[40, 38, 29, 6, 89]: 40
[[101, 219, 146, 168], [41, 193, 119, 6]]: 193
[[188, 161, 181, 216], [225, 188, 91, 132], [203, 33, 219, 202]]: 219
[77, 75, 82, 85, 71, 52, 15]: 82
[273, 555, -649, -50, 361]: 361
[[589, 596, 794, 317, 624, 283], [54, -819, 333, 179, -806, -611]]: 624
[665, -849, -637, -268, -726, 447]: 447
[38, 13, -657, 95, 25, 583]: 95
[345, 200, 180, 257, 250, 765]: 345
[13, 9, 87, 41, 35, 17, 2]: 41
---
-5,-6,3,1,-54,11,3 -> 11
12,-51,40,-42,-49,42 -> -49
-38,-2,-29,-44,-43,-36 -> -43
13,-17,-29,-32,-46,21,-5 -> 21
25,-15,-33,41,31,14 -> 31
-56,9,11,-11 -> 11
-41,5,-25,-2,8 -> -2
---
[[24, 62, 36, 13, 55, 33, 30],
 [44, 37, 88, 57, 63, 69, 54],
 [59, 58, 86, 36, 57, 94, 62]] yields 58

[[-350, 11, -97, -670],
 [-60, -446, -717, -388],
 [-92, -248, 451, 693]] yields -248

[[94, 136, 211, 133, 141],
 [154, 132, 139, 112, 160],
 [165, 138, 24, 50, 124]] yields 138

[[7342, 5000, 4958, 3458, 5717, 6018],
 [8581, 4952, 4841, 2834, 4288, 6685],
 [4141, 3608, 6124, 5606, 3677, 4296]] yields 3608

[[125, 175, 124, 153, 91, 156, 197],
 [125, 70, 146, 48, 110, 156, 197],
 [125, 126, 146, 111, 110, 156, 197]] yields 126

[[15, 65, 15, 50, 50],
 [25, 41, 10, 69, 53],
 [71, 58, 42, 22, 82]] yields 58
---
[ -4.5  -8.2   5.3 -14.2  -2.5  10.0  12.4]	10.0

[[ 1.31  0.49  1.17  1.73  1.32]
 [-1.19  1.05 -0.21  0.35  1.40]]	0.35

[ 13.8 -17.2  12.6  10.9]	12.6

[ 131.7 -191.9  -36.3   30.5  157.4 -128.8 -115.4]	-128.8

[  5.1   4.0 -18.1 -10.2  10.4  -7.1]	10.4

[-0.802 -0.516  1.111  0.008 -1.410  0.317 -0.058]	0.317

[-123.9  -52.4  100.1  154.3   44.2  -99.3]	44.2

[ 0.39 -1.18  0.28 -1.04  1.20]	-1.04

[ 1.0 -1.8 -1.3 -1.5]	-1.3

[[ -61.6   41.4   55.6    7.7]
 [ -61.6   41.4   55.6  142.4]
 [ 200.0   41.4  -53.7 -167.7]]	-53.7
---
1.723	-1.063	0.576	0.444	1.693 -> 0.576

10.341	8.731	-18.455	11.258	3.034	0.413	-21.252
5.907	-23.664	6.976	-11.696	18.588	-17.128	-11.343
-15.790	-1.322	-14.518	-6.371	-14.656	5.022	0.163
-> -11.696

-1.638	-1.260	0.184	-1.363	-0.371	-0.800	1.554 -> -1.363

-90.1	-134.3	-130.1	33.3	-15.6	-59.4	117.0 -> 33.3

0.032	-0.128	0.040	0.124	-0.043 -> 0.040

-11.7	5.5	-17.0	-3.4	-1.0	18.4	11.4 -> -3.4
---
Input: [ 13.29   5.87  18.22 -14.75  -4.77  17.15  15.16]
Output: 13.29
Input: [ 0.0  1.3 -0.2  0.1 -0.5 -1.8]
Output: 0.0
Input: [-0.017 -0.174  0.126  0.006  0.053 -0.099]
Output: -0.017
Input: [  4.00  -0.58   3.44   5.43 -10.20  13.28]
Output: 4.00
Input: [-132.8 -161.4   97.5  119.3]
Output: -132.8
Input: [ 0.8  0.8  1.8  0.5 -0.8  0.4 -1.2]
Output: 0.8
Input: [-17.8  12.4  -4.9  -8.1]
Output: -17.8
Input: [-0.019 -0.013 -0.179  0.002  0.119 -0.041 -0.017]
Output: -0.019
Input: [ 163.621   25.451   34.106  178.352 -187.410]
Output: 163.621
---
-57   -6  -23  -44    4   21   26 Answer: -44

 -9   51  -10   14   18   -8 Answer: -9

  4   11    5  -21   13    7  -17
  4   -9   21   -9  -14   15   -7
  2    6  -41   18   -6   -1    9
Answer: -21

-46   10  -15   36 Answer: -15

-28   -4   41   -5
 -7   27   47   21
  3   10  -55    6
Answer: -28

 20   27   25   -1    8   53
  3   -2   23   -6   12  -15
-24   30   -7  -11    8   38
Answer: -15

-15   49   -5   -8   52   35   -4 Answer: -8
---
[6 8 0 6 4 6 5] ==> 6
[4984 5654 6782 2175 2490 9190 8849] ==> 2175
[4 5 5 3 1 5 8] ==> 3
[188 120 165  56 203 124 219] ==> 56
[80 15 25  8 11 31 47] ==> 8
[4 3 7 3 5 2 4] ==> 3
---
[[43, -17, -52, -32], [2, -38, 5, -42]] Out: 5
[[-11, -10, -16, 19, 25, 15, -23], [-44, -50, -12, -16, -56, -13, -17]] Out: -13
[[-10, -46, -19, 15, -17, -49, -48], [35, 2, -16, 7, 25, -10, -4]] Out: -10
[[9, -18, 34, 37, 5], [-2, -19, 31, 41, 6]] Out: 41
[[-43, 13, 3, 15, -32], [-4, 36, 20, 24, 32]] Out: 24
[[9, 10, -16, 13, -3, 1], [-9, 9, 2, -3, 44, 45]] Out: 44
[[0, -11, 40, 10, 47, -6, 44], [-3, 3, 3, -2, 3, -1, 7]] Out: -1
[[-16, 50, 2, 38, -1, 39], [-15, 50, 2, 39, -1, 4]] Out: -1
[[-27, -15, 18, 8, 16, -36, -33], [-48, -21, 7, 10, 11, -37, 8]] Out: -37
[[8, 9, -5, -1, 4, -5], [-3, -7, -5, 42, 1, -7]] Out: 1
